Here is a tiny trained network, its code and every weight. The questions are about switching its units off for an input and a class, where a switched-off unit gives its printed mean instead of its output.

import numpy as np


def w(rows, s, z=0):
    codes = np.array(rows[::2]) - 128.0
    scale = np.full(codes.shape[1], s)
    scale[-1] = z or s
    return codes * scale


def f(y):
    return y / 2 * (1 + np.tanh(0.7978845608 * (y + 0.044715 * y**3)))


def log_softmax(a):
    a = a - a.max(-1, keepdims=True)
    return a - np.log(np.exp(a).sum(-1, keepdims=True))


def net(x, mask):
    res = np.array(x, float).reshape(1, 6) / 4 @ E
    y = f(res @ A[0][:, :-1].T + A[0][:, -1])
    res = res + np.where(mask, y, B[0][:, -1]) @ B[0][:, :-1]
    return log_softmax(res[-1] @ U[:, :-1].T + U[:, -1])


A, B = {}, {}
E = w([
[118,131,136,140,121,137],'x0',
[124,129,130,131,122,127],'x1',
[131,122,129,121,132,131],'x2',
[68,236,206,138,199,46],'x3',
[190,53,196,184,68,1],'x4',
[36,19,120,189,208,125],'x5',
],0.0066)
A[0] = w([
[170,196,140,66,55,117,24],'neuron 0',
[74,161,61,62,142,154,3],'neuron 1',
[209,95,244,254,63,55,103],'neuron 2',
[67,44,144,169,211,134,47],'neuron 3',
[111,233,47,179,157,194,28],'neuron 4',
[67,209,242,89,202,55,27],'neuron 5',
],0.0068,0.0045)
B[0] = w([
[12,193,13,205,47,1,159],'neuron 0',
[44,79,143,34,119,79,136],'neuron 1',
[115,142,148,38,214,120,253],'neuron 2',
[69,180,58,211,44,90,172],'neuron 3',
[114,62,150,49,162,88,155],'neuron 4',
[250,41,173,132,6,189,209],'neuron 5',
],0.0096,0.0065)
U = w([
[207,24,112,142,2,232,112],'0',
[136,157,95,173,155,158,250],'1',
[8,175,47,216,50,41,54],'2',
[139,145,106,155,157,192,203],'3',
[75,102,123,25,222,133,2],'4',
[150,149,108,160,154,191,169],'5',
],0.0083,0.0077)

Each question gives the input, the list of numbers given to net, and the class t.
The units are the neurons (one row each of A and B). Each row of codes is followed by its name. A weight is (code - 128) times the scale printed after its matrix; where a second scale follows, it is the last column's (A, B and U).
mask holds one flag per neuron, in row order. A switched-off neuron (its flag False) gives its mean, the last column of its row in B, instead of its output. The means were averaged over made-up inputs and are rounded, as every weight is.
A unit's drop is (log p(t) with every unit on - log p(t) with that unit switched off) / (log p(t) with every unit on - log p(t) with every unit switched off).
The circuit of an input: a set's keep is (log p(t) with only the set's units on - log p(t) with every unit switched off) / (log p(t) with every unit on - log p(t) with every unit switched off). Starting from all 6 units, units are removed one at a time, each time the one whose removal leaves the highest keep (on an exact tie, the one counted first), for as long as the keep stays at least 0.8.
circuit, biggest first: the units of the circuit, biggest drop first
most important unit: the unit with the biggest drop
k most important neurons: the k neurons with the biggest drops, biggest first
drop of u: that unit's drop, to one decimal
input [6,5,1,-7,-8,3], class 4: circuit, biggest first	neuron 1; neuron 4
input [0,3,0,2,-8,-6], class 4: 3 most important neurons	neuron 4; neuron 1; neuron 3
input [1,6,-8,-4,3,-8], class 2: most important unit	neuron 0
input [3,0,-3,-2,8,5], class 4: 2 most important neurons	neuron 2; neuron 5
input [3,7,-8,-5,6,3], class 3: circuit, biggest first	neuron 5; neuron 2
input [8,1,-7,-3,-2,8], class 2: 3 most important neurons	neuron 3; neuron 5; neuron 2
input [-4,-3,0,1,7,6], class 4: 3 most important neurons	neuron 2; neuron 0; neuron 5
input [-7,-2,2,-6,-8,8], class 2: 3 most important neurons	neuron 3; neuron 2; neuron 5
input [-3,4,-5,-5,-7,2], class 4: 2 most important neurons	neuron 5; neuron 1
input [8,5,2,0,-8,-7], class 4: 2 most important neurons	neuron 4; neuron 1
input [5,3,0,-6,-4,7], class 2: 3 most important neurons	neuron 3; neuron 5; neuron 2
input [8,-5,-6,-2,8,8], class 2: 3 most important neurons	neuron 3; neuron 5; neuron 4
input [-8,-6,6,5,-3,8], class 2: 2 most important neurons	neuron 3; neuron 2
input [-5,0,1,2,-2,6], class 2: 3 most important neurons	neuron 3; neuron 2; neuron 5
input [-3,-7,6,-5,5,8], class 2: circuit, biggest first	neuron 3
input [7,5,0,7,1,-1], class 0: drop of neuron 4	0.0
input [0,4,-7,8,8,8], class 0: drop of neuron 0	0.1
input [1,6,3,5,-7,-2], class 4: drop of neuron 3	0.3
